Below are the code and all the weights of a small trained network. Each question names an input and a target symbol and asks about switching units off, where a switched-off unit gives its printed mean instead of its output.

import numpy as np


def w(rows, s, z=0):
    codes = np.array(rows[::2]) - 128.0
    scale = np.full(codes.shape[1], s)
    scale[-1] = z or s
    return codes * scale


def f(y):
    return np.maximum(y, 0)


def softmax(a):
    e = np.exp(a - a.max(-1, keepdims=True))
    return e / e.sum(-1, keepdims=True)


def log_softmax(a):
    a = a - a.max(-1, keepdims=True)
    return a - np.log(np.exp(a).sum(-1, keepdims=True))


def net(x, mask):
    ids = ['Φαεζλτψω'.index(c) for c in x.split()]
    T = len(ids)
    res = E[ids] + P[:T]
    r = res
    for j in range(3):
        rows = slice(4 * j, 4 * j + 4)
        q, k, v = (r @ M[0][rows].T for M in (Q, K, V))
        z = softmax(np.where(np.tri(T) > 0, q @ k.T / 4**0.5, -1e9)) @ v
        o = O[0][rows]
        res = res + np.where(mask[j], z, o[:, -1]) @ o[:, :-1]
    y = f(res @ A[0][:, :-1].T + A[0][:, -1])
    res = res + np.where(mask[3:11], y, B[0][:, -1]) @ B[0][:, :-1]
    return log_softmax(res[-1] @ U[:, :-1].T + U[:, -1])


Q, K, V, O, A, B = {}, {}, {}, {}, {}, {}
E = w([
[217,132,66,81],'Φ',
[91,230,77,247],'α',
[153,84,50,101],'ε',
[202,85,221,149],'ζ',
[117,74,190,134],'λ',
[66,171,130,33],'τ',
[202,163,207,38],'ψ',
[126,105,151,51],'ω',
],0.012)
P = w([
[142,114,139,18],'0',
[130,98,120,52],'1',
[149,121,136,80],'2',
[163,146,145,92],'3',
[171,160,140,100],'4',
[177,178,149,119],'5',
[181,196,144,118],'6',
[187,220,145,120],'7',
[187,253,164,136],'8',
[199,251,145,106],'9',
],0.0056)
Q[0] = w([
[204,139,64,72],'H0',
[54,56,166,183],'H0',
[226,105,96,157],'H0',
[135,80,117,161],'H0',
[167,138,211,109],'H1',
[174,89,142,148],'H1',
[159,154,113,78],'H1',
[15,126,7,187],'H1',
[73,134,138,86],'H2',
[181,131,155,227],'H2',
[46,136,116,55],'H2',
[65,143,177,115],'H2',
],0.012)
K[0] = w([
[125,193,186,191],'H0',
[129,56,130,19],'H0',
[73,177,139,122],'H0',
[99,136,146,94],'H0',
[103,230,45,212],'H1',
[24,157,115,120],'H1',
[155,168,187,162],'H1',
[161,11,159,27],'H1',
[170,55,179,104],'H2',
[112,171,32,126],'H2',
[147,38,200,123],'H2',
[179,72,110,83],'H2',
],0.012)
V[0] = w([
[111,93,165,214],'H0',
[140,93,49,190],'H0',
[27,151,91,118],'H0',
[1,145,58,148],'H0',
[90,24,108,96],'H1',
[196,49,237,175],'H1',
[147,181,30,164],'H1',
[69,159,210,77],'H1',
[146,195,155,166],'H2',
[74,170,149,225],'H2',
[75,173,147,192],'H2',
[140,137,89,41],'H2',
],0.0093)
O[0] = w([
[209,148,216,129,37],'H0',
[175,117,124,70,51],'H0',
[128,183,98,111,98],'H0',
[156,193,77,96,57],'H0',
[199,199,146,72,3],'H1',
[136,151,249,152,35],'H1',
[101,94,106,100,177],'H1',
[153,176,82,228,172],'H1',
[133,80,128,173,160],'H2',
[177,96,99,176,8],'H2',
[168,102,95,182,50],'H2',
[74,152,123,89,230],'H2',
],0.011,0.0032)
A[0] = w([
[98,126,188,196,22],'N0',
[254,144,134,221,67],'N1',
[213,156,79,207,29],'N2',
[204,203,149,38,107],'N3',
[233,130,225,108,184],'N4',
[183,232,174,29,253],'N5',
[78,15,86,189,84],'N6',
[148,81,209,21,42],'N7',
],0.0059,0.0045)
B[0] = w([
[72,106,89,189,157],'N0',
[69,115,100,5,198],'N1',
[68,129,135,19,192],'N2',
[164,134,174,139,173],'N3',
[175,99,1,247,169],'N4',
[227,204,189,139,253],'N5',
[152,220,215,169,201],'N6',
[173,18,88,36,186],'N7',
],0.0064,0.0071)
U = w([
[55,32,119,49,1],'Φ',
[163,66,41,121,85],'α',
[206,116,181,48,75],'ε',
[179,43,161,179,184],'ζ',
[243,202,167,177,197],'λ',
[73,219,39,212,191],'τ',
[2,104,159,161,103],'ψ',
[117,228,198,115,176],'ω',
],0.0057,0.0041)

Each question gives the input, a string of symbols that net reads in full, and the target symbol t.
The units are the heads (4 rows each of Q, K, V and O) and the neurons (one row each of A and B). Each row of codes is followed by its name. A weight is (code - 128) times the scale printed after its matrix; where a second scale follows, it is the last column's (O, A, B and U).
mask holds one flag per unit, heads first, then neurons. A switched-off unit (its flag False) gives its mean, the last column of its rows in O or B, instead of its output. The means were averaged over made-up inputs and are rounded, as every weight is.
A unit's drop is (log p(t) with every unit on - log p(t) with that unit switched off) / (log p(t) with every unit on - log p(t) with every unit switched off).
The circuit of an input: a set's keep is (log p(t) with only the set's units on - log p(t) with every unit switched off) / (log p(t) with every unit on - log p(t) with every unit switched off). Starting from all 11 units, units are removed one at a time, each time the one whose removal leaves the highest keep (on an exact tie, the one counted first), for as long as the keep stays at least 0.8.
units of the circuit, in order: the units of the circuit, biggest drop first
unit that matters most: the unit with the biggest drop
k most important neurons: the k neurons with the biggest drops, biggest first
which heads matter: for each layer, one digit per head in row order, 1 if its drop is at least 0.15 and else 0, layers parted by /
input ζ τ α ζ ω ω ε, target λ: unit that matters most : H0
input ζ ψ ζ ε, target ζ: which heads matter : 110
input λ ε Φ ψ ψ Φ Φ ε Φ τ, target Φ: which heads matter : 111
input ω Φ ω λ λ ζ ω, target ζ: units of the circuit, in order : [H0 H1 N4 N6]
input ω λ ζ, target λ: which heads matter : 011
input ε ψ ε λ, target ε: 2 most important neurons : [N7 N5]
input α α α ψ α ψ, target α: which heads matter : 111
input ω τ τ ε, target τ: which heads matter : 110
input ζ ζ Φ, target ζ: 2 most important neurons : [N4 N7]
input τ ψ ε λ α ζ λ, target ψ: units of the circuit, in order : [H1 N6 H0]
input ε λ ψ, target λ: units of the circuit, in order : [H1 N5]
input λ ω ζ λ ψ, target λ: units of the circuit, in order : [H1 N4]
input ω ψ ψ ε τ τ Φ, target τ: units of the circuit, in order : [H0 H1]
input Φ ε ζ, target ε: which heads matter : 011
input ω ψ ε, target ψ: units of the circuit, in order : [H0 H2]
input λ λ ψ ψ ω τ τ λ, target τ: which heads matter : 010
input ψ τ λ λ ω, target λ: units of the circuit, in order : [H1]
input ω ζ τ ε ψ τ α Φ Φ Φ, target α: units of the circuit, in order : [H1 H2]
input Φ Φ ψ, target Φ: units of the circuit, in order : [H0 N7 H2]
input ε λ Φ τ Φ Φ ψ, target Φ: units of the circuit, in order : [H0 H1 H2]
input ψ ω τ λ ε α ζ, target ζ: which heads matter : 011
